3, -7, -12, 18, -18, -21, -26, 1
8, -1, 2, -15, 19, 29, 10, 0
-6, 7, 30, -39, 16, 23, 23, 2
-6, -10, 7, 2, -10, -16, -16, -3
-3, 1, 29, 1, -11, -4, -5, 11
-3, -6, 3, 13, -8, -12, -16, 2
-2, -8, 2, -28, 6, 14, 11, -2
->
-2, 11, 14, 6, -28, 2, -8, -2
2, -16, -12, -8, 13, 3, -6, -3
11, -5, -4, -11, 1, 29, 1, -3
-3, -16, -16, -10, 2, 7, -10, -6
2, 23, 23, 16, -39, 30, 7, -6
0, 10, 29, 19, -15, 2, -1, 8
1, -26, -21, -18, 18, -12, -7, 3

-17, 37, -43, -21, 26, -16, -8
8, -51, -28, -4, 5, 30, -28
16, 11, -39, -20, 42, -27, -41
-51, 5, -48, 30, 3, 51, 21
29, 30, 49, -7, 20, 49, 17
41, 26, 48, 10, -21, -7, 9
11, 27, 36, 25, 50, 8, 27
9, -22, 18, -19, -23, 14, 9
->
9, 14, -23, -19, 18, -22, 9
27, 8, 50, 25, 36, 27, 11
9, -7, -21, 10, 48, 26, 41
17, 49, 20, -7, 49, 30, 29
21, 51, 3, 30, -48, 5, -51
-41, -27, 42, -20, -39, 11, 16
-28, 30, 5, -4, -28, -51, 8
-8, -16, 26, -21, -43, 37, -17

7, 3, 15, 30, -18, 14, -6, 9, 1, -33, -6, -28, 41, -10, 13
12, -5, -6, 18, -44, -13, -20, 27, 2, -14, -7, -29, -7, -14, -3
->
-3, -14, -7, -29, -7, -14, 2, 27, -20, -13, -44, 18, -6, -5, 12
13, -10, 41, -28, -6, -33, 1, 9, -6, 14, -18, 30, 15, 3, 7

18, -44, 20
-44, 2, 21
36, -29, -22
-34, 22, 20
-46, 40, -10
22, 0, -46
36, 12, -8
-21, 5, -24
0, -38, -30
->
-30, -38, 0
-24, 5, -21
-8, 12, 36
-46, 0, 22
-10, 40, -46
20, 22, -34
-22, -29, 36
21, 2, -44
20, -44, 18

-18, -1, 7, -9
-3, -4, -3, -3
6, -6, -6, -4
-19, -19, -17, -12
-19, -11, -6, -6
13, 26, 3, -3
24, 11, -5, -36
6, -22, 49, 26
-21, -21, -15, -11
22, 19, 7, -8
1, 2, -7, 6
->
6, -7, 2, 1
-8, 7, 19, 22
-11, -15, -21, -21
26, 49, -22, 6
-36, -5, 11, 24
-3, 3, 26, 13
-6, -6, -11, -19
-12, -17, -19, -19
-4, -6, -6, 6
-3, -3, -4, -3
-9, 7, -1, -18

36, -29, -32, 3, -39, -39, 20, -11, 13, 14, -30, 13, -27, -17, 21
-1, 5, -33, -26, -9, -12, -18, -46, 43, -5, 43, -47, 37, 46, 35
-15, 1, -14, -15, -2, -3, -5, -20, 8, -4, 16, -17, 11, 16, 4
-3, -4, -20, -15, -9, -6, -20, -39, 24, 2, 36, -34, 18, 35, 2
-14, -11, -3, 12, -4, -4, 17, 0, -6, 11, 0, 9, -9, 5, -4
->
-4, 5, -9, 9, 0, 11, -6, 0, 17, -4, -4, 12, -3, -11, -14
2, 35, 18, -34, 36, 2, 24, -39, -20, -6, -9, -15, -20, -4, -3
4, 16, 11, -17, 16, -4, 8, -20, -5, -3, -2, -15, -14, 1, -15
35, 46, 37, -47, 43, -5, 43, -46, -18, -12, -9, -26, -33, 5, -1
21, -17, -27, 13, -30, 14, 13, -11, 20, -39, -39, 3, -32, -29, 36

1, 52, 28, -1, -29, -19, 0, 0, -5, -15, -30, -13, -16, -18, -7
0, 21, -15, 1, 28, 17, 0, -1, 5, 11, -31, 12, 17, 17, 7
1, 33, 16, -1, -18, -19, 0, 0, -3, -11, -17, -7, -12, -10, -4
-2, -25, -2, 0, 9, -14, 0, -1, -1, -2, 30, 7, -4, 9, 2
0, -50, -12, 0, 4, 0, 0, 0, 1, 3, 41, 2, 1, 3, 1
1, 0, 9, 0, -16, 10, 0, 0, -1, -2, -1, -10, -3, -13, -5
->
-5, -13, -3, -10, -1, -2, -1, 0, 0, 10, -16, 0, 9, 0, 1
1, 3, 1, 2, 41, 3, 1, 0, 0, 0, 4, 0, -12, -50, 0
2, 9, -4, 7, 30, -2, -1, -1, 0, -14, 9, 0, -2, -25, -2
-4, -10, -12, -7, -17, -11, -3, 0, 0, -19, -18, -1, 16, 33, 1
7, 17, 17, 12, -31, 11, 5, -1, 0, 17, 28, 1, -15, 21, 0
-7, -18, -16, -13, -30, -15, -5, 0, 0, -19, -29, -1, 28, 52, 1
